Here is a tiny trained network, its code and every weight. The questions are about switching its units off for an input and a class, where a switched-off unit gives its printed mean instead of its output.

import numpy as np


def w(rows, s, z=0):
    codes = np.array(rows[::2]) - 128.0
    scale = np.full(codes.shape[1], s)
    scale[-1] = z or s
    return codes * scale


def norm(h):
    return h / np.sqrt((h * h).mean(-1, keepdims=True) + 1e-5)


def f(y):
    return np.maximum(y, 0)


def log_softmax(a):
    a = a - a.max(-1, keepdims=True)
    return a - np.log(np.exp(a).sum(-1, keepdims=True))


def net(x, mask):
    res = np.array(x, float).reshape(1, 8) / 4 @ E
    u = 0
    for l in range(3):
        y = f(norm(res) @ A[l][:, :-1].T + A[l][:, -1])
        res = res + np.where(mask[u : u + 4], y, B[l][:, -1]) @ B[l][:, :-1]
        u += 4
    return log_softmax(norm(res)[-1] @ U[:, :-1].T + U[:, -1])


A, B = {}, {}
E = w([
[129,132,128,148,118,135,125,141,109,139,131],'x0',
[115,124,132,135,117,147,116,109,129,120,115],'x1',
[93,100,228,78,187,140,72,131,122,235,136],'x2',
[125,132,132,137,131,121,137,124,127,130,124],'x3',
[99,172,31,202,119,58,2,117,224,185,179],'x4',
[122,122,126,125,119,114,140,128,118,136,134],'x5',
[169,114,165,165,175,108,73,40,51,83,239],'x6',
[125,130,134,135,135,106,122,125,122,118,104],'x7',
],0.0073)
A[0] = w([
[99,105,162,100,167,138,76,130,136,192,136,141],'0.n0',
[224,164,1,172,106,147,197,74,84,44,115,3],'0.n1',
[206,54,173,178,171,125,130,4,14,75,206,80],'0.n2',
[186,115,127,196,124,81,94,66,97,116,198,78],'0.n3',
],0.0051,0.0056)
B[0] = w([
[88,57,118,206,88,116,165,179,168,11,160,206],'0.n0',
[51,66,248,189,1,55,184,213,231,18,151,197],'0.n1',
[82,204,74,36,238,158,107,172,50,132,170,254],'0.n2',
[70,198,82,35,162,191,80,115,152,112,118,197],'0.n3',
],0.0058)
A[1] = w([
[103,139,86,213,143,64,109,98,204,65,146,76],'1.n0',
[115,94,101,109,102,154,197,177,174,189,10,30],'1.n1',
[87,54,255,107,206,142,88,132,123,244,144,5],'1.n2',
[135,118,186,77,133,170,203,133,52,77,103,75],'1.n3',
],0.0062,0.0033)
B[1] = w([
[136,63,167,85,89,125,147,119,80,171,123,255],'1.n0',
[74,181,111,97,250,167,97,137,43,100,202,240],'1.n1',
[110,132,153,176,2,54,185,178,219,1,118,218],'1.n2',
[212,110,105,183,90,140,74,67,188,225,94,251],'1.n3',
],0.0081,0.0054)
A[2] = w([
[125,105,87,128,88,91,85,104,168,254,147,5],'2.n0',
[236,100,170,109,115,182,177,112,112,180,77,24],'2.n1',
[54,174,55,96,151,178,166,202,144,190,43,70],'2.n2',
[115,96,105,124,99,112,61,65,130,189,154,87],'2.n3',
],0.0077,0.0026)
B[2] = w([
[234,123,153,175,116,183,195,77,124,220,29,216],'2.n0',
[229,144,21,238,138,37,78,84,179,225,47,198],'2.n1',
[105,132,166,61,181,130,66,72,57,86,237,254],'2.n2',
[181,125,141,125,209,171,229,149,97,130,1,205],'2.n3',
],0.007,0.0056)
U = w([
[80,172,124,50,218,160,90,112,50,129,188,254],'0',
[228,118,119,184,122,123,136,80,140,232,18,27],'1',
[62,84,183,157,2,82,179,206,199,21,127,89],'2',
],0.011,0.00098)

Each question gives the input, the list of numbers given to net, and the class t.
The units are the neurons (one row each of A and B). Each row of codes is followed by its name. A weight is (code - 128) times the scale printed after its matrix; where a second scale follows, it is the last column's (A, B and U).
mask holds one flag per neuron, layer by layer. A switched-off neuron (its flag False) gives its mean, the last column of its row in B, instead of its output. The means were averaged over made-up inputs and are rounded, as every weight is.
A unit's drop is (log p(t) with every unit on - log p(t) with that unit switched off) / (log p(t) with every unit on - log p(t) with every unit switched off).
The circuit of an input: a set's keep is (log p(t) with only the set's units on - log p(t) with every unit switched off) / (log p(t) with every unit on - log p(t) with every unit switched off). Starting from all 12 units, units are removed one at a time, each time the one whose removal leaves the highest keep (on an exact tie, the one counted first), for as long as the keep stays at least 0.8.
units of the circuit, in order: the units of the circuit, biggest drop first
unit that matters most: the unit with the biggest drop
top k neurons: the k neurons with the biggest drops, biggest first
k most important neurons of layer l: the k neurons of layer l with the biggest drops, biggest first
drop of u: that unit's drop, to one decimal
input [-2,-7,8,1,5,-7,-8,5], class 0: unit that matters most => 1.n1
input [2,4,5,-8,-2,5,4,7], class 2: top 4 neurons => 1.n2, 1.n1, 2.n2, 0.n0
input [4,1,-6,2,3,0,-6,-6], class 0: units of the circuit, in order => 2.n2, 1.n2
input [-1,6,6,3,-4,-6,5,-8], class 2: top 2 neurons => 1.n2, 1.n1
input [-8,-5,-8,2,-8,2,-7,5], class 1: top 2 neurons => 1.n3, 1.n2
input [-6,2,-8,4,8,0,6,-7], class 1: units of the circuit, in order => 1.n0, 2.n3
input [-4,-8,5,-5,-5,-2,4,1], class 1: top 4 neurons => 1.n3, 1.n1, 0.n1, 2.n1
input [5,0,-4,2,-6,-6,-4,1], class 1: top 2 neurons => 1.n3, 2.n1
input [0,4,6,5,1,-5,-5,6], class 2: top 2 neurons => 1.n2, 0.n3
input [-6,-8,0,2,-6,-3,4,-3], class 1: top 3 neurons => 1.n3, 2.n1, 1.n1
input [6,-4,6,-3,-5,7,-4,2], class 2: top 3 neurons => 1.n2, 1.n1, 1.n0
input [-2,-7,6,-8,5,3,-7,-8], class 0: top 2 neurons => 2.n2, 1.n1
input [5,3,-4,-1,3,3,-4,5], class 0: 3 most important neurons of layer 1 => 1.n3, 1.n2, 1.n1
input [0,-8,-3,3,1,-4,0,-4], class 2: unit that matters most => 0.n1
input [6,-3,5,-5,3,-3,1,-6], class 2: drop of 1.n2 => 0.2
input [3,4,0,-7,-1,5,-2,4], class 0: drop of 1.n1 => 4.0
input [4,-5,-5,-6,1,-8,-6,-7], class 0: drop of 1.n3 => 0.0
input [6,8,8,-7,2,4,4,-1], class 2: drop of 1.n2 => 0.6
